Below is a small trained network, with its code and all its weights. Each question gives an input and a target symbol and asks what happens when units are switched off, that is, made to give their printed mean instead of their output.

import numpy as np


def w(rows, s, z=0):
    codes = np.array(rows[::2]) - 128.0
    scale = np.full(codes.shape[1], s)
    scale[-1] = z or s
    return codes * scale


def f(y):
    return y / 2 * (1 + np.tanh(0.7978845608 * (y + 0.044715 * y**3)))


def softmax(a):
    e = np.exp(a - a.max(-1, keepdims=True))
    return e / e.sum(-1, keepdims=True)


def log_softmax(a):
    a = a - a.max(-1, keepdims=True)
    return a - np.log(np.exp(a).sum(-1, keepdims=True))


def net(x, mask):
    ids = ['αβδεθμξπτφω'.index(c) for c in x.split()]
    T = len(ids)
    res = E[ids] + P[:T]
    r = res
    for j in range(3):
        rows = slice(3 * j, 3 * j + 3)
        q, k, v = (r @ M[0][rows].T for M in (Q, K, V))
        z = softmax(np.where(np.tri(T) > 0, q @ k.T / 3**0.5, -1e9)) @ v
        o = O[0][rows]
        res = res + np.where(mask[j], z, o[:, -1]) @ o[:, :-1]
    y = f(res @ A[0][:, :-1].T + A[0][:, -1])
    res = res + np.where(mask[3:15], y, B[0][:, -1]) @ B[0][:, :-1]
    return log_softmax(res[-1] @ U[:, :-1].T + U[:, -1])


Q, K, V, O, A, B = {}, {}, {}, {}, {}, {}
E = w([
[134,184,95,190],'α',
[93,127,119,163],'β',
[145,71,124,85],'δ',
[95,121,82,119],'ε',
[105,97,98,114],'θ',
[4,88,75,152],'μ',
[107,81,101,82],'ξ',
[172,56,172,118],'π',
[136,93,118,124],'τ',
[92,90,137,216],'φ',
[136,93,116,112],'ω',
],0.017)
P = w([
[211,80,1,225],'0',
[152,144,120,160],'1',
[175,155,57,206],'2',
[184,151,27,250],'3',
[96,156,223,202],'4',
[92,148,183,243],'5',
],0.0055)
Q[0] = w([
[46,153,244,109],'head 1',
[110,159,195,79],'head 1',
[99,173,94,124],'head 1',
[118,105,69,166],'head 2',
[172,109,101,217],'head 2',
[66,165,250,138],'head 2',
[102,50,86,209],'head 3',
[203,208,102,62],'head 3',
[128,120,135,187],'head 3',
],0.017)
K[0] = w([
[104,212,216,41],'head 1',
[64,154,206,144],'head 1',
[149,78,149,96],'head 1',
[168,79,55,101],'head 2',
[206,150,56,138],'head 2',
[105,250,184,51],'head 2',
[76,166,77,254],'head 3',
[216,71,85,60],'head 3',
[137,170,175,125],'head 3',
],0.015)
V[0] = w([
[67,188,108,219],'head 1',
[57,137,89,107],'head 1',
[67,26,214,132],'head 1',
[171,228,96,48],'head 2',
[133,107,217,187],'head 2',
[206,110,131,69],'head 2',
[104,64,199,190],'head 3',
[14,112,117,146],'head 3',
[173,5,146,119],'head 3',
],0.013)
O[0] = w([
[106,203,32,145,191],'head 1',
[131,98,73,146,149],'head 1',
[237,125,149,127,100],'head 1',
[102,78,124,11,20],'head 2',
[189,209,144,136,81],'head 2',
[150,79,186,103,90],'head 2',
[220,104,87,157,190],'head 3',
[183,177,55,57,255],'head 3',
[126,52,54,188,112],'head 3',
],0.012,0.008)
A[0] = w([
[26,169,57,181,72],'neuron 1',
[121,18,96,187,195],'neuron 2',
[222,117,158,100,156],'neuron 3',
[144,182,129,114,185],'neuron 4',
[171,1,133,31,171],'neuron 5',
[88,129,173,159,223],'neuron 6',
[69,81,154,158,223],'neuron 7',
[85,87,217,122,3],'neuron 8',
[126,56,88,25,176],'neuron 9',
[91,67,222,151,92],'neuron 10',
[31,70,202,130,54],'neuron 11',
[70,236,146,168,191],'neuron 12',
],0.0086,0.0039)
B[0] = w([
[158,167,192,71,255],'neuron 1',
[189,125,132,64,193],'neuron 2',
[95,173,164,125,156],'neuron 3',
[88,103,145,135,168],'neuron 4',
[79,185,102,210,151],'neuron 5',
[118,7,137,102,141],'neuron 6',
[101,50,161,107,151],'neuron 7',
[133,210,92,92,132],'neuron 8',
[47,73,59,130,144],'neuron 9',
[113,135,171,174,144],'neuron 10',
[97,192,83,195,137],'neuron 11',
[109,77,123,186,211],'neuron 12',
],0.013,0.018)
U = w([
[91,203,174,64,154],'α',
[106,254,72,121,96],'β',
[66,185,155,192,221],'δ',
[135,145,134,60,203],'ε',
[160,123,124,104,235],'θ',
[203,210,108,136,91],'μ',
[121,106,79,182,47],'ξ',
[188,177,214,132,20],'π',
[162,103,127,143,93],'τ',
[159,196,117,199,3],'φ',
[128,104,94,156,95],'ω',
],0.0062,0.0046)

Each question gives the input, a string of symbols that net reads in full, and the target symbol t.
The units are the heads (3 rows each of Q, K, V and O) and the neurons (one row each of A and B). Each row of codes is followed by its name. A weight is (code - 128) times the scale printed after its matrix; where a second scale follows, it is the last column's (O, A, B and U).
mask holds one flag per unit, heads first, then neurons. A switched-off unit (its flag False) gives its mean, the last column of its rows in O or B, instead of its output. The means were averaged over made-up inputs and are rounded, as every weight is.
A unit's drop is (log p(t) with every unit on - log p(t) with that unit switched off) / (log p(t) with every unit on - log p(t) with every unit switched off).
The circuit of an input: a set's keep is (log p(t) with only the set's units on - log p(t) with every unit switched off) / (log p(t) with every unit on - log p(t) with every unit switched off). Starting from the 12 units with the biggest drops (on a tie, the unit counted first), units are removed one at a time, each time the one whose removal leaves the highest keep (on an exact tie, the one counted first), for as long as the keep stays at least 0.8.
units of the circuit, in order: the units of the circuit, biggest drop first
unit that matters most: the unit with the biggest drop
top k neurons: the k neurons with the biggest drops, biggest first
heads that matter: for each layer, one digit per head in row order, 1 if its drop is at least 0.15 and else 0, layers parted by /
input τ α ε, target δ: units of the circuit, in order	(head 3; neuron 2)
input δ τ π, target δ: heads that matter	110
input α α μ, target α: heads that matter	100
input π δ φ ε φ, target μ: top 2 neurons	(neuron 2; neuron 12)
input α τ ω, target δ: units of the circuit, in order	(head 3; head 1)
input π δ θ ξ, target π: units of the circuit, in order	(head 2; head 1)
input φ α φ δ, target φ: unit that matters most	head 2
input τ δ δ μ δ π, target β: heads that matter	001
input α φ μ θ, target β: heads that matter	100
input ξ θ δ, target ξ: units of the circuit, in order	(head 2; neuron 1; neuron 9)
input θ β ε α, target δ: units of the circuit, in order	(head 3; neuron 12)
input ξ β φ π, target μ: heads that matter	001
input α δ α, target δ: units of the circuit, in order	(neuron 12; head 3)
input μ θ φ α α τ, target δ: heads that matter	001
input α τ π, target δ: units of the circuit, in order	(head 3; head 1)
input π ξ ξ τ, target π: units of the circuit, in order	(head 1; head 2)
input τ ω α π ω δ, target δ: top 2 neurons	(neuron 2; neuron 1)
input φ τ ε β φ, target μ: top neuron	(neuron 12)
input ω δ ω α δ, target δ: heads that matter	101
input α ε ε μ, target β: heads that matter	001
input π φ ε, target π: heads that matter	110
input α π θ, target α: top neuron	(neuron 1)
input β α π ε μ ω, target β: units of the circuit, in order	(head 3; neuron 2; head 1)
input α φ α ε, target α: units of the circuit, in order	(neuron 1; head 1)
input π θ θ μ ξ, target β: units of the circuit, in order	(head 3; neuron 12; neuron 1)
